Below are the code and all the weights of a small trained network. Each question names an input and a class and asks about switching units off, where a switched-off unit gives its printed mean instead of its output.

import numpy as np


def w(rows, s, z=0):
    codes = np.array(rows[::2]) - 128.0
    scale = np.full(codes.shape[1], s)
    scale[-1] = z or s
    return codes * scale


def f(y):
    return np.maximum(y, 0)


def log_softmax(a):
    a = a - a.max(-1, keepdims=True)
    return a - np.log(np.exp(a).sum(-1, keepdims=True))


def net(x, mask):
    res = np.array(x, float).reshape(1, 4) / 4 @ E
    y = f(res @ A[0][:, :-1].T + A[0][:, -1])
    res = res + np.where(mask, y, B[0][:, -1]) @ B[0][:, :-1]
    return log_softmax(res[-1] @ U[:, :-1].T + U[:, -1])


A, B = {}, {}
E = w([
[63,94,151,213,147,151,194,190,59,108,103],'x0',
[125,202,143,82,171,170,174,73,135,247,105],'x1',
[146,113,150,135,138,137,105,133,113,137,107],'x2',
[158,73,18,222,196,73,134,72,98,183,114],'x3',
],0.012)
A[0] = w([
[59,160,162,134,207,168,233,148,79,192,64,35],'n1',
[85,99,174,121,136,148,135,150,145,120,133,137],'n2',
[64,45,99,219,131,101,146,244,98,49,114,189],'n3',
[199,99,96,86,88,40,23,140,152,44,177,252],'n4',
[171,200,156,20,109,212,107,59,197,176,153,183],'n5',
[1,113,157,132,157,195,203,151,81,155,67,81],'n6',
],0.0055,0.0021)
B[0] = w([
[57,102,115,189,137,80,50,159,174,167,36,191],'n1',
[83,116,124,87,78,147,138,154,145,71,137,158],'n2',
[159,102,138,62,191,169,212,191,41,37,168,245],'n3',
[1,132,123,164,109,43,90,155,244,87,56,224],'n4',
[157,170,128,17,229,144,186,97,73,134,99,236],'n5',
[75,129,129,126,66,107,85,179,173,124,99,192],'n6',
],0.0082,0.012)
U = w([
[32,162,192,122,12,114,81,154,209,110,80,199],'0',
[160,123,129,92,218,162,201,128,42,101,155,235],'1',
[69,71,47,230,127,37,67,116,179,150,104,182],'2',
[229,122,47,162,157,98,134,2,103,223,153,7],'3',
[119,120,210,128,4,237,151,192,91,70,220,2],'4',
],0.0074,0.0018)

Each question gives the input, the list of numbers given to net, and the class t.
The units are the neurons (one row each of A and B). Each row of codes is followed by its name. A weight is (code - 128) times the scale printed after its matrix; where a second scale follows, it is the last column's (A, B and U).
mask holds one flag per neuron, in row order. A switched-off neuron (its flag False) gives its mean, the last column of its row in B, instead of its output. The means were averaged over made-up inputs and are rounded, as every weight is.
A unit's drop is (log p(t) with every unit on - log p(t) with that unit switched off) / (log p(t) with every unit on - log p(t) with every unit switched off).
The circuit of an input: a set's keep is (log p(t) with only the set's units on - log p(t) with every unit switched off) / (log p(t) with every unit on - log p(t) with every unit switched off). Starting from all 6 units, units are removed one at a time, each time the one whose removal leaves the highest keep (on an exact tie, the one counted first), for as long as the keep stays at least 0.8.
circuit, biggest first: the units of the circuit, biggest drop first
most important unit: the unit with the biggest drop
k most important neurons: the k neurons with the biggest drops, biggest first
drop when u is switched off: that unit's drop, to one decimal
input [3,-5,5,-1], class 4: most important unit => n5
input [1,-4,-6,8], class 1: 3 most important neurons => (n3, n1, n6)
input [7,3,8,-3], class 0: 2 most important neurons => (n1, n6)
input [7,2,6,0], class 0: 3 most important neurons => (n1, n6, n5)
input [0,5,4,3], class 3: circuit, biggest first => (n4, n3)
input [1,-3,-7,-1], class 4: circuit, biggest first => (n5, n1, n3)
input [6,3,3,0], class 0: 2 most important neurons => (n6, n1)
input [2,5,6,7], class 2: 2 most important neurons => (n1, n5)
input [2,-4,-6,2], class 1: 2 most important neurons => (n3, n6)
input [2,3,7,1], class 2: 3 most important neurons => (n3, n5, n1)
input [-4,3,-8,1], class 3: 2 most important neurons => (n3, n2)
input [0,5,-1,-7], class 1: 2 most important neurons => (n5, n4)
input [1,6,3,4], class 2: 2 most important neurons => (n1, n3)
input [7,6,-4,1], class 2: circuit, biggest first => (n1)
input [2,-1,6,7], class 1: 2 most important neurons => (n4, n3)
input [-5,3,-7,1], class 3: 2 most important neurons => (n3, n2)
input [7,2,2,-2], class 0: 3 most important neurons => (n1, n6, n5)
input [5,-1,4,-2], class 4: drop when n4 is switched off => 0.5
input [3,2,-2,2], class 2: drop when n5 is switched off => 0.5
input [5,8,-1,0], class 0: drop when n5 is switched off => 0.0
input [8,8,-3,1], class 2: circuit, biggest first => (n1)
